Below are the code and all the weights of a small trained network. Each question names an input and a class and asks about switching units off, where a switched-off unit gives its printed mean instead of its output.

import numpy as np


def w(rows, s, z=0):
    codes = np.array(rows[::2]) - 128.0
    scale = np.full(codes.shape[1], s)
    scale[-1] = z or s
    return codes * scale


def norm(h):
    return h / np.sqrt((h * h).mean(-1, keepdims=True) + 1e-5)


def f(y):
    return y / 2 * (1 + np.tanh(0.7978845608 * (y + 0.044715 * y**3)))


def log_softmax(a):
    a = a - a.max(-1, keepdims=True)
    return a - np.log(np.exp(a).sum(-1, keepdims=True))


def net(x, mask):
    res = np.array(x, float).reshape(1, 7) / 4 @ E
    u = 0
    for l in range(3):
        y = f(norm(res) @ A[l][:, :-1].T + A[l][:, -1])
        res = res + np.where(mask[u : u + 5], y, B[l][:, -1]) @ B[l][:, :-1]
        u += 5
    return log_softmax(norm(res)[-1] @ U[:, :-1].T + U[:, -1])


A, B = {}, {}
E = w([
[132,95,136,203,109,122,55,144,110,192,113,110],'x0',
[210,116,149,236,113,69,125,62,90,164,254,26],'x1',
[141,157,91,125,75,54,237,223,113,24,84,75],'x2',
[224,115,170,98,67,57,147,161,154,180,88,170],'x3',
[187,124,46,175,49,125,98,79,30,35,88,151],'x4',
[110,178,169,234,114,54,103,182,249,107,101,44],'x5',
[163,91,19,171,100,139,186,221,81,85,72,48],'x6',
],0.0056)
A[0] = w([
[131,179,124,110,148,114,171,144,157,80,175,164,49],'L0N0',
[143,180,114,187,109,79,121,170,148,105,188,2,15],'L0N1',
[177,131,79,170,100,110,115,74,30,49,101,129,13],'L0N2',
[67,241,98,68,147,145,208,127,166,30,191,125,17],'L0N3',
[82,222,142,155,52,172,147,185,179,94,8,147,1],'L0N4',
],0.0056)
B[0] = w([
[31,148,183,181,165,197,106,112,62,109,87,123,103],'L0N0',
[163,73,160,201,140,215,225,172,220,128,165,91,251],'L0N1',
[114,125,21,125,47,227,170,114,84,125,146,163,247],'L0N2',
[116,148,183,97,161,64,182,70,34,121,92,53,224],'L0N3',
[143,2,77,96,184,64,18,116,202,47,66,203,242],'L0N4',
],0.0068,0.0018)
A[1] = w([
[142,109,82,117,120,134,161,204,103,66,108,98,74],'L1N0',
[116,133,105,197,162,101,87,139,102,154,133,90,11],'L1N1',
[108,118,163,60,145,173,202,146,98,74,112,162,6],'L1N2',
[84,187,145,101,122,79,93,188,193,40,3,145,28],'L1N3',
[95,121,102,216,175,186,23,174,100,176,150,80,3],'L1N4',
],0.0059,0.0035)
B[1] = w([
[110,182,185,152,118,101,84,20,199,142,183,229,215],'L1N0',
[12,39,95,158,132,255,160,101,135,143,138,42,116],'L1N1',
[83,172,76,133,182,167,137,136,111,176,125,38,179],'L1N2',
[101,110,129,177,213,53,37,196,108,81,107,148,252],'L1N3',
[99,69,115,136,181,91,88,98,41,199,82,55,175],'L1N4',
],0.0064,0.0033)
A[2] = w([
[121,199,204,142,214,93,86,117,144,195,108,146,102],'L2N0',
[128,160,255,139,164,168,20,22,146,187,214,196,9],'L2N1',
[101,127,47,52,194,205,116,178,89,155,178,206,42],'L2N2',
[175,91,45,154,57,161,122,44,36,14,119,159,2],'L2N3',
[134,132,143,207,131,108,157,197,197,89,220,52,41],'L2N4',
],0.006,0.005)
B[2] = w([
[177,114,33,117,59,112,136,95,89,72,197,117,214],'L2N0',
[34,50,150,3,36,51,94,33,205,93,199,146,246],'L2N1',
[157,184,150,165,114,184,172,170,238,146,131,106,224],'L2N2',
[109,234,58,206,41,153,6,161,62,123,183,175,255],'L2N3',
[175,95,175,176,92,191,198,62,144,51,64,169,204],'L2N4',
],0.0077,0.0039)
U = w([
[175,83,182,246,110,146,203,121,190,74,130,81,201],'0',
[86,65,164,39,71,81,78,57,185,136,201,155,179],'1',
[90,45,112,170,180,163,70,124,81,211,134,37,25],'2',
[109,101,119,123,194,39,39,225,174,50,43,202,226],'3',
[64,194,160,58,208,107,183,116,54,74,114,85,73],'4',
[141,202,45,175,49,180,74,142,35,121,160,181,178],'5',
[123,156,127,62,178,236,173,188,191,192,109,151,68],'6',
[232,108,182,114,82,46,158,176,79,189,108,166,3],'7',
],0.014,0.0034)

Each question gives the input, the list of numbers given to net, and the class t.
The units are the neurons (one row each of A and B). Each row of codes is followed by its name. A weight is (code - 128) times the scale printed after its matrix; where a second scale follows, it is the last column's (A, B and U).
mask holds one flag per neuron, layer by layer. A switched-off neuron (its flag False) gives its mean, the last column of its row in B, instead of its output. The means were averaged over made-up inputs and are rounded, as every weight is.
A unit's drop is (log p(t) with every unit on - log p(t) with that unit switched off) / (log p(t) with every unit on - log p(t) with every unit switched off).
The circuit of an input: a set's keep is (log p(t) with only the set's units on - log p(t) with every unit switched off) / (log p(t) with every unit on - log p(t) with every unit switched off). Starting from the 12 units with the biggest drops (on a tie, the unit counted first), units are removed one at a time, each time the one whose removal leaves the highest keep (on an exact tie, the one counted first), for as long as the keep stays at least 0.8.
circuit, biggest first: the units of the circuit, biggest drop first
top k neurons: the k neurons with the biggest drops, biggest first
top k neurons in layer l: the k neurons of layer l with the biggest drops, biggest first
drop of u: that unit's drop, to one decimal
input [3,-5,0,-6,1,-8,-6], class 6: circuit, biggest first : [L2N2]
input [4,2,7,1,-5,-7,0], class 6: circuit, biggest first : [L1N2; L2N0]
input [-2,-1,-8,7,-6,-8,5], class 6: top 2 neurons : [L1N0; L2N2]
input [-3,7,8,-2,-8,-5,-4], class 4: top 3 neurons : [L0N3; L2N2; L0N0]
input [-5,6,0,7,6,-8,-6], class 5: top 2 neurons : [L2N3; L1N0]
input [-3,3,-2,5,6,-1,-4], class 5: top 3 neurons : [L2N3; L0N2; L1N0]
input [-3,-3,7,1,-4,-2,-4], class 4: top 2 neurons : [L0N3; L1N2]
input [-4,6,-1,7,-4,-2,6], class 0: top 2 neurons : [L2N4; L0N1]
input [-2,-3,-1,-6,-6,0,6], class 4: top 3 neurons in layer 0 : [L0N3; L0N2; L0N1]
input [-4,-5,-4,8,4,5,-5], class 3: top 2 neurons : [L1N3; L1N0]
input [-8,4,4,-7,4,5,-8], class 4: top 3 neurons : [L0N3; L0N0; L2N2]
input [-6,-6,0,-7,-4,1,1], class 4: drop of L0N3 : 1.8
input [-6,-7,0,2,2,-6,-3], class 6: drop of L2N2 : 0.4
input [-5,-5,7,0,-4,-4,-7], class 4: circuit, biggest first : [L0N3]
input [6,-6,0,4,-5,-6,-2], class 6: drop of L1N0 : 0.4
